Here is a tiny trained network, its code and every weight. The questions are about switching its units off for an input and a class, where a switched-off unit gives its printed mean instead of its output.

import numpy as np


def w(rows, s, z=0):
    codes = np.array(rows[::2]) - 128.0
    scale = np.full(codes.shape[1], s)
    scale[-1] = z or s
    return codes * scale


def f(y):
    return y / 2 * (1 + np.tanh(0.7978845608 * (y + 0.044715 * y**3)))


def log_softmax(a):
    a = a - a.max(-1, keepdims=True)
    return a - np.log(np.exp(a).sum(-1, keepdims=True))


def net(x, mask):
    res = np.array(x, float).reshape(1, 5) / 4 @ E
    y = f(res @ A[0][:, :-1].T + A[0][:, -1])
    res = res + np.where(mask, y, B[0][:, -1]) @ B[0][:, :-1]
    return log_softmax(res[-1] @ U[:, :-1].T + U[:, -1])


A, B = {}, {}
E = w([
[220,179,159,96,197,96],'x0',
[184,102,9,166,151,114],'x1',
[102,168,124,120,122,200],'x2',
[146,111,94,75,131,84],'x3',
[129,176,84,44,213,192],'x4',
],0.013)
A[0] = w([
[186,147,152,124,133,81,182],'n0',
[73,176,176,138,98,156,235],'n1',
[174,147,97,157,251,147,232],'n2',
[130,153,150,127,78,116,174],'n3',
[141,79,128,140,129,58,254],'n4',
[133,46,78,151,125,129,217],'n5',
[91,92,81,127,84,119,183],'n6',
[191,125,143,109,116,117,198],'n7',
[119,93,78,150,102,129,175],'n8',
[192,173,79,109,165,120,245],'n9',
],0.018,0.0045)
B[0] = w([
[174,99,127,143,152,117,200],'n0',
[68,90,140,149,196,206,242],'n1',
[145,198,93,87,157,119,250],'n2',
[109,121,165,149,125,153,175],'n3',
[165,128,167,209,102,94,221],'n4',
[115,199,134,138,100,77,221],'n5',
[67,141,121,160,5,104,211],'n6',
[215,99,142,122,146,137,178],'n7',
[88,191,112,132,121,98,201],'n8',
[160,140,134,67,148,132,234],'n9',
],0.015,0.017)
U = w([
[27,133,134,156,41,59,227],'0',
[114,230,90,107,126,40,15],'1',
[206,110,131,90,95,154,150],'2',
[200,96,200,192,159,8,44],'3',
[20,64,172,167,205,183,254],'4',
[162,159,98,1,201,124,140],'5',
],0.0094,0.0015)

Each question gives the input, the list of numbers given to net, and the class t.
The units are the neurons (one row each of A and B). Each row of codes is followed by its name. A weight is (code - 128) times the scale printed after its matrix; where a second scale follows, it is the last column's (A, B and U).
mask holds one flag per neuron, in row order. A switched-off neuron (its flag False) gives its mean, the last column of its row in B, instead of its output. The means were averaged over made-up inputs and are rounded, as every weight is.
A unit's drop is (log p(t) with every unit on - log p(t) with that unit switched off) / (log p(t) with every unit on - log p(t) with every unit switched off).
The circuit of an input: a set's keep is (log p(t) with only the set's units on - log p(t) with every unit switched off) / (log p(t) with every unit on - log p(t) with every unit switched off). Starting from all 10 units, units are removed one at a time, each time the one whose removal leaves the highest keep (on an exact tie, the one counted first), for as long as the keep stays at least 0.8.
circuit, biggest first: the units of the circuit, biggest drop first
most important unit: the unit with the biggest drop
k most important neurons: the k neurons with the biggest drops, biggest first
drop of u: that unit's drop, to one decimal
input [0,3,8,-7,-6], class 4: most important unit => n1
input [2,1,1,-1,-2], class 3: 2 most important neurons => (n1, n2)
input [5,2,-2,7,-1], class 3: 2 most important neurons => (n4, n0)
input [4,4,5,-5,-4], class 5: circuit, biggest first => (n6, n4)
input [0,-2,0,4,1], class 2: circuit, biggest first => (n1, n2, n5, n4)
input [3,3,-5,1,1], class 5: 4 most important neurons => (n2, n9, n6, n3)
input [1,4,-2,2,-2], class 3: 3 most important neurons => (n4, n7, n0)
input [-6,-7,-1,7,0], class 4: 2 most important neurons => (n1, n5)
input [-1,3,-5,8,0], class 3: 3 most important neurons => (n4, n2, n7)
input [-3,1,-8,5,2], class 0: 2 most important neurons => (n6, n2)
input [4,8,-2,-8,-3], class 1: 2 most important neurons => (n2, n5)
input [-1,4,1,-3,-3], class 0: 2 most important neurons => (n2, n9)
input [4,-2,2,0,2], class 5: drop of n0 => 0.0
input [-6,-6,3,-3,-6], class 4: circuit, biggest first => (n1)
input [-5,1,-5,0,4], class 0: drop of n9 => 0.1
input [-5,-6,-6,-3,-2], class 4: drop of n1 => 0.7
